Below are the code and all the weights of a small trained network. Each question names an input and a class and asks about switching units off, where a switched-off unit gives its printed mean instead of its output.

import numpy as np


def w(rows, s, z=0):
    codes = np.array(rows[::2]) - 128.0
    scale = np.full(codes.shape[1], s)
    scale[-1] = z or s
    return codes * scale


def norm(h):
    return h / np.sqrt((h * h).mean(-1, keepdims=True) + 1e-5)


def f(y):
    return y / 2 * (1 + np.tanh(0.7978845608 * (y + 0.044715 * y**3)))


def log_softmax(a):
    a = a - a.max(-1, keepdims=True)
    return a - np.log(np.exp(a).sum(-1, keepdims=True))


def net(x, mask):
    res = np.array(x, float).reshape(1, 5) / 4 @ E
    u = 0
    for l in range(2):
        y = f(norm(res) @ A[l][:, :-1].T + A[l][:, -1])
        res = res + np.where(mask[u : u + 10], y, B[l][:, -1]) @ B[l][:, :-1]
        u += 10
    return log_softmax(norm(res)[-1] @ U[:, :-1].T + U[:, -1])


A, B = {}, {}
E = w([
[210,241,106,135,119,160,107,124,144,92],'x0',
[115,177,121,47,255,165,216,37,157,81],'x1',
[89,43,137,155,127,210,124,47,168,195],'x2',
[81,137,14,28,92,168,144,173,75,133],'x3',
[169,142,50,148,115,212,125,133,172,96],'x4',
],0.0058)
A[0] = w([
[164,124,85,38,130,149,176,38,238,102,44],'0.n1',
[121,99,139,87,184,212,227,30,188,130,40],'0.n2',
[88,84,254,113,141,130,209,142,122,176,111],'0.n3',
[98,136,235,178,91,121,181,89,153,170,97],'0.n4',
[120,109,177,166,146,120,216,101,111,191,46],'0.n5',
[146,41,194,153,57,111,97,174,131,250,28],'0.n6',
[147,162,135,193,73,25,171,148,80,121,151],'0.n7',
[93,200,67,65,123,109,166,182,29,150,46],'0.n8',
[82,61,161,215,209,76,123,29,109,134,4],'0.n9',
[226,105,73,170,73,170,182,150,138,124,116],'0.n10',
],0.0064,0.0036)
B[0] = w([
[92,172,102,112,64,135,62,72,84,173,209],'0.n1',
[137,146,115,140,123,194,92,21,105,130,253],'0.n2',
[141,80,224,168,187,135,124,158,254,39,194],'0.n3',
[93,78,164,108,161,77,207,119,164,164,190],'0.n4',
[88,98,140,71,134,143,149,133,140,42,148],'0.n5',
[111,81,57,169,36,28,63,46,54,150,229],'0.n6',
[175,141,139,112,165,201,141,52,164,123,209],'0.n7',
[65,173,112,24,83,112,69,249,177,202,201],'0.n8',
[131,78,191,23,104,117,175,184,144,60,196],'0.n9',
[121,125,81,172,195,142,85,145,127,3,190],'0.n10',
],0.007,0.0048)
A[1] = w([
[120,109,96,149,142,154,165,181,155,170,156],'1.n1',
[160,156,114,7,86,105,125,171,105,144,114],'1.n2',
[170,180,191,73,134,87,126,87,164,106,231],'1.n3',
[167,149,45,185,116,165,118,224,132,119,35],'1.n4',
[148,66,104,150,83,114,90,108,82,171,34],'1.n5',
[189,159,102,134,132,145,74,213,153,137,106],'1.n6',
[103,87,166,83,142,90,61,141,140,107,52],'1.n7',
[93,197,121,1,79,113,150,204,98,148,5],'1.n8',
[108,92,81,208,83,74,94,135,118,200,49],'1.n9',
[121,128,99,151,162,206,153,86,85,207,36],'1.n10',
],0.01,0.0023)
B[1] = w([
[158,216,193,228,97,133,80,97,149,183,127],'1.n1',
[32,163,22,100,138,140,179,142,153,255,221],'1.n2',
[105,116,102,146,149,112,96,211,115,195,254],'1.n3',
[187,118,251,82,108,139,230,138,109,68,214],'1.n4',
[132,152,103,129,118,46,88,59,66,183,199],'1.n5',
[77,93,86,121,68,165,168,144,120,75,213],'1.n6',
[120,54,150,111,41,160,228,58,159,159,173],'1.n7',
[118,149,68,92,45,138,226,253,205,220,253],'1.n8',
[137,120,90,211,110,74,24,86,37,123,218],'1.n9',
[86,200,107,72,204,140,65,71,164,117,173],'1.n10',
],0.0078,0.0065)
U = w([
[92,173,68,85,85,161,188,189,150,175,184],'0',
[101,39,215,98,152,114,182,99,171,127,147],'1',
[189,159,142,162,90,182,156,165,91,7,126],'2',
[105,194,96,94,165,218,80,43,135,106,148],'3',
[131,93,105,204,71,63,66,83,41,133,160],'4',
[162,167,172,187,222,84,117,202,139,157,91],'5',
[117,131,116,153,142,125,151,137,118,116,2],'6',
],0.016,0.0059)

Each question gives the input, the list of numbers given to net, and the class t.
The units are the neurons (one row each of A and B). Each row of codes is followed by its name. A weight is (code - 128) times the scale printed after its matrix; where a second scale follows, it is the last column's (A, B and U).
mask holds one flag per neuron, layer by layer. A switched-off neuron (its flag False) gives its mean, the last column of its row in B, instead of its output. The means were averaged over made-up inputs and are rounded, as every weight is.
A unit's drop is (log p(t) with every unit on - log p(t) with that unit switched off) / (log p(t) with every unit on - log p(t) with every unit switched off).
The circuit of an input: a set's keep is (log p(t) with only the set's units on - log p(t) with every unit switched off) / (log p(t) with every unit on - log p(t) with every unit switched off). Starting from the 12 units with the biggest drops (on a tie, the unit counted first), units are removed one at a time, each time the one whose removal leaves the highest keep (on an exact tie, the one counted first), for as long as the keep stays at least 0.8.
units of the circuit, in order: the units of the circuit, biggest drop first
most important unit: the unit with the biggest drop
top k neurons: the k neurons with the biggest drops, biggest first
k most important neurons of layer l: the k neurons of layer l with the biggest drops, biggest first
drop of u: that unit's drop, to one decimal
input [-8,1,-3,0,-4], class 1: units of the circuit, in order	[0.n3]
input [4,-5,-8,-5,-8], class 5: units of the circuit, in order	[0.n7; 1.n3]
input [-2,-2,6,2,7], class 4: 3 most important neurons of layer 1	[1.n9; 1.n5; 1.n2]
input [2,4,0,2,1], class 3: top 3 neurons	[0.n2; 0.n9; 1.n10]
input [-5,-1,7,-3,6], class 4: top 4 neurons	[0.n6; 0.n7; 1.n5; 1.n4]
input [4,-8,-4,3,5], class 2: top 2 neurons	[0.n10; 1.n4]
input [-4,-1,-8,-8,6], class 5: 2 most important neurons of layer 0	[0.n7; 0.n8]
input [1,-4,1,-8,-6], class 1: top 2 neurons	[0.n9; 0.n3]
input [-2,7,1,7,8], class 3: top 2 neurons	[0.n2; 1.n10]
input [7,-6,-5,1,1], class 2: top 4 neurons	[0.n10; 1.n4; 0.n9; 0.n7]
input [-4,-5,-2,-6,-8], class 1: top 4 neurons	[0.n3; 0.n9; 0.n4; 0.n7]
input [1,-4,5,7,6], class 2: 2 most important neurons of layer 0	[0.n10; 0.n6]
input [-1,-2,-2,1,5], class 2: drop of 0.n10	0.1
input [-3,-3,0,2,-4], class 4: most important unit	0.n6
input [5,-8,-6,5,8], class 2: 2 most important neurons of layer 1	[1.n4; 1.n3]
input [1,7,4,4,-8], class 3: drop of 0.n2	2.2
input [-4,7,-4,-1,4], class 3: drop of 0.n2	0.2
input [-1,7,4,8,3], class 3: 2 most important neurons of layer 0	[0.n2; 0.n9]
